Look-ups in named tables: a row name and a column name give one cell, copied from the table.

resof
cols = lepe, pobesov
pomis: [496, 564]
foguz: [666, 397]
zim: [468, 251]
dum: [510, 535]
pova: [637, 517]
poreb: [792, 522]
dur: [210, 389]
veg: [430, 989]
bukenop: [753, 614]

pobesov of foguz = 397
lepe of pova = 637
lepe of bukenop = 753
pobesov of veg = 989
pobesov of poreb = 522
lepe of poreb = 792
lepe of veg = 430
pobesov of pomis = 564
lepe of foguz = 666
lepe of pomis = 496
lepe of zim = 468
lepe of dur = 210
pobesov of bukenop = 614

fazemag
|  | zuvi | rosal | taza | romu | lokug | sokofa | buduko | sud | gokipil | fim |
|---|---|---|---|---|---|---|---|---|---|---|
| dav | 69.6 | 91.8 | 47.2 | 72.7 | 78.1 | 71.2 | 65.5 | 65.4 | 16.4 | 55.0 |
| ranu | 62.1 | 86.1 | 54.2 | 86.8 | 60.2 | 70.9 | 64.6 | 75.8 | 62.2 | 75.7 |
| vep | 57.3 | 67.9 | 57.8 | 90.9 | 68.0 | 83.9 | 78.0 | 61.4 | 83.1 | 80.6 |
| gud | 66.9 | 71.3 | 48.3 | 68.0 | 91.4 | 86.9 | 80.6 | 45.5 | 26.9 | 54.1 |
| kabo | 65.3 | 63.1 | 64.9 | 72.3 | 78.4 | 84.6 | 79.9 | 54.8 | 71.1 | 70.0 |
| mulelu | 66.7 | 82.4 | 52.0 | 72.8 | 76.5 | 75.3 | 70.4 | 62.7 | 37.7 | 61.6 |

sud of ranu is 75.8
sokofa of mulelu is 75.3
zuvi of ranu is 62.1
sud of gud is 45.5
fim of kabo is 70.0
zuvi of mulelu is 66.7
sokofa of gud is 86.9
fim of ranu is 75.7
sokofa of vep is 83.9
buduko of kabo is 79.9
gokipil of dav is 16.4

fosased
|  | femum | zukag | kolitaf | zur | doz | bez | vep | gopete | padaz |
|---|---|---|---|---|---|---|---|---|---|
| ziko | 39 | 52 | 41 | 24 | 41 | 52 | 34 | 63 | 64 |
| vir | 41 | 47 | 44 | 38 | 37 | 52 | 54 | 50 | 55 |
| vam | 55 | 39 | 38 | 45 | 63 | 43 | 59 | 23 | 55 |
| moz | 53 | 26 | 60 | 49 | 45 | 61 | 45 | 65 | 70 |
| fup | 37 | 46 | 44 | 35 | 38 | 52 | 56 | 45 | 58 |
| tapib | 62 | 48 | 48 | 58 | 52 | 49 | 52 | 50 | 39 |
| disebi | 66 | 47 | 47 | 61 | 44 | 45 | 49 | 46 | 37 |
| rar | 45 | 61 | 52 | 60 | 46 | 37 | 38 | 39 | 49 |
| nenaru | 35 | 59 | 56 | 49 | 48 | 53 | 41 | 45 | 42 |
| ber | 44 | 50 | 35 | 4 | 47 | 62 | 57 | 69 | 78 |
| nizar | 45 | 52 | 56 | 54 | 48 | 53 | 54 | 44 | 53 |
| vobel | 63 | 47 | 48 | 56 | 41 | 44 | 57 | 53 | 42 |
| togoral | 32 | 40 | 44 | 40 | 40 | 49 | 52 | 49 | 51 |
| bof | 48 | 59 | 56 | 46 | 53 | 56 | 62 | 50 | 56 |

zukag of vobel is 47
bez of rar is 37
bez of togoral is 49
gopete of disebi is 46
vep of moz is 45
gopete of nenaru is 45
padaz of ziko is 64
bez of fup is 52
vep of togoral is 52
doz of togoral is 40
vep of fup is 56
padaz of vobel is 42
gopete of fup is 45

taveb:
	dat	tezito	dovizo
kip	-0.11	0.04	-0.63
vuronuk	-0.63	0.39	-0.27
muka	-0.04	-0.06	-0.66
kefi	-0.88	-0.39	0.20
letefe	0.01	-0.30	0.68
rilik	-0.34	-0.48	0.11
runem	0.44	0.25	-0.37
ged	-0.08	0.44	-0.35
pomu	0.13	0.22	-0.30
rabogug	0.21	0.21	-0.44

vuronuk, dovizo: -0.27
kip, dovizo: -0.63
pomu, dovizo: -0.30
vuronuk, dat: -0.63
kefi, dat: -0.88
rabogug, dat: 0.21
kefi, tezito: -0.39
ged, dat: -0.08

salu
cols = zezana, vurala, vek
sug: [-1.7, -33.6, -8.5]
gevuz: [-27.8, -49.5, -23.4]
seb: [-14.3, -45.3, -46.0]
zuti: [-40.8, -56.3, -63.5]
kuvum: [5.9, -20.8, -27.2]
kub: [-38.5, -66.0, -71.1]
tir: [-39.3, -67.8, 37.6]
lik: [-3.7, -23.6, -32.8]
feve: [-58.9, -50.4, -25.5]
sen: [-7.5, -16.8, 29.1]
linon: [-5.0, -45.3, -6.5]
puva: [-52.1, -71.5, 53.9]
goneg: [-53.5, -35.2, -35.8]

What is the vek of lik in salu? -32.8
What is the vek of tir in salu? 37.6
What is the vek of seb in salu? -46.0
What is the zezana of kub in salu? -38.5
What is the vurala of zuti in salu? -56.3
What is the vurala of goneg in salu? -35.2
What is the vurala of gevuz in salu? -49.5
What is the vek of kub in salu? -71.1
What is the vurala of seb in salu? -45.3
What is the vek of sen in salu? 29.1
What is the zezana of goneg in salu? -53.5
What is the vurala of kub in salu? -66.0

Table lel
         kuregid  tur  fubufep  morag  nirogo  vek  pem  gobazig  vafepo  bavezi
burip         83  140       49    127      63   98  146       92      60      74
kud          114  114      114    114     114  114  114      114     114     114
zive         114  114      114    114     114  114  114      114     114     114
mafa          52  109      101    100      71  128  197       43     156     100
vusa          78   87       98    146     103  149   44      139      59     105
zam           85  102       99    112      98  114  118       74     101      49
peva         113  119      114    112     115  117  113      105     118     114
pogeba        72  114      127     98     101  134  131       66     115      76
rab          132  104      120    111     112   98  110      145     119     148
numupes       87   95       99    145     109  151   61      138      76     106
nepepin      135  148       89    130      69  101  119      126     112     119
lirefo       117  112      115    114     117  112  115      114     109     108
mal          121  148       98     96      92   79  152      124     113     121

morag of nepepin is 130
gobazig of vusa is 139
bavezi of mafa is 100
kuregid of kud is 114
pem of nepepin is 119
vek of numupes is 151
bavezi of zive is 114
morag of kud is 114
morag of burip is 127
vek of peva is 117
vek of mafa is 128
pem of numupes is 61
vek of rab is 98
nirogo of vusa is 103
gobazig of mafa is 43
tur of zive is 114
bavezi of vusa is 105
morag of vusa is 146
fubufep of rab is 120

kugi
cols = dipu, sib, von, famepa, lopima
lotim: [82022, 62115, 64671, 56174, 62843]
vus: [54464, 58054, 82158, 39621, 35278]
rop: [77966, 31854, 78197, 48648, 33660]
mufof: [59950, 66115, 47868, 42846, 48547]
bufa: [60411, 44116, 68468, 38886, 24261]
taru: [76681, 60112, 61026, 55294, 63106]
ralip: [64726, 58964, 53490, 51234, 61177]
zenedaz: [57818, 54485, 54342, 47658, 66052]
ral: [60591, 58192, 57475, 55491, 62515]
bopinu: [59917, 30841, 74677, 45877, 34257]
das: [59531, 57914, 57129, 55240, 62656]

What is the famepa of taru in kugi?
55294
What is the famepa of das in kugi?
55240
What is the lopima of vus in kugi?
35278
What is the dipu of lotim in kugi?
82022
What is the famepa of ral in kugi?
55491
What is the lopima of lotim in kugi?
62843
What is the lopima of bopinu in kugi?
34257

kanogep:
	dof	non	nagokis	tegibo	pidelim	zaz	nemesun	zir	dav	piz
bov	42856	30511	55080	63774	67696	43082	43120	48277	50270	47922
nudab	40436	42162	40758	49305	46498	32378	40293	39305	22660	54721
kep	41283	61173	82227	44469	57678	43512	54153	19464	39043	20378
fot	18695	76008	97633	63838	85358	38429	43204	13719	42419	22169
zise	35581	67842	53580	53453	45868	41061	37002	34278	53545	44317
nusu	62608	43184	26299	37795	29118	52669	42604	65247	60105	68143
guf	33596	51538	68070	47391	59702	35513	43097	19135	35751	47717
vopoz	47979	47112	65539	46972	43453	37437	48080	36860	32677	44693
fatud	49378	32416	36409	65990	26600	30622	60176	50123	37218	58542
zez	42499	39762	45346	65284	32539	26045	57671	48000	37791	55269
rudu	65333	28298	31638	26052	31325	46316	47780	57843	46242	80659
zilozor	38950	47904	67536	52301	43066	21965	48464	36214	25576	44695
mavi	31626	61553	86733	48597	61680	39152	48583	15256	32427	19760
zutinal	54982	42987	49668	39518	40841	70549	68401	43660	64366	38902

zez, non -> 39762
rudu, nagokis -> 31638
mavi, pidelim -> 61680
mavi, non -> 61553
fatud, tegibo -> 65990
guf, nagokis -> 68070
mavi, zir -> 15256
mavi, piz -> 19760
kep, zaz -> 43512
zise, zaz -> 41061
rudu, zaz -> 46316
bov, nagokis -> 55080
guf, piz -> 47717

pib:
	nisi	dipari
mar	2097	6051
mep	4814	3922
movufi	8104	8524
monibe	3910	2275
vof	7518	7375
kemu	5010	5940
nazulam	9168	5609
foniv	4817	5935
suz	2091	9804
pozafep	5818	5685
mez	8775	7852
gufuse	3190	6357
zon	6441	5387

zon, dipari: 5387
gufuse, dipari: 6357
monibe, nisi: 3910
gufuse, nisi: 3190
kemu, nisi: 5010
zon, nisi: 6441
vof, nisi: 7518
pozafep, dipari: 5685
suz, nisi: 2091

gup =
,guvuti,buzig,tun,rulibar,dizu,koso,tuki,dede
fefuzud,6.409,3.572,1.053,6.402,5.644,4.276,3.910,3.501
bufef,5.909,3.993,7.081,2.553,6.367,6.617,7.187,1.276
vamufa,7.992,4.090,1.234,6.280,3.233,5.566,2.668,5.035
voz,8.495,3.132,4.194,5.281,1.896,6.066,2.639,5.923
viz,5.327,3.821,8.280,3.258,5.603,7.250,6.888,2.107
lef,5.235,4.404,2.373,4.683,7.887,4.208,5.509,2.267

lef, buzig -> 4.404
fefuzud, tuki -> 3.910
voz, guvuti -> 8.495
lef, guvuti -> 5.235
bufef, guvuti -> 5.909
viz, buzig -> 3.821
fefuzud, dede -> 3.501
voz, dede -> 5.923
voz, buzig -> 3.132
Row with the largest tun: viz

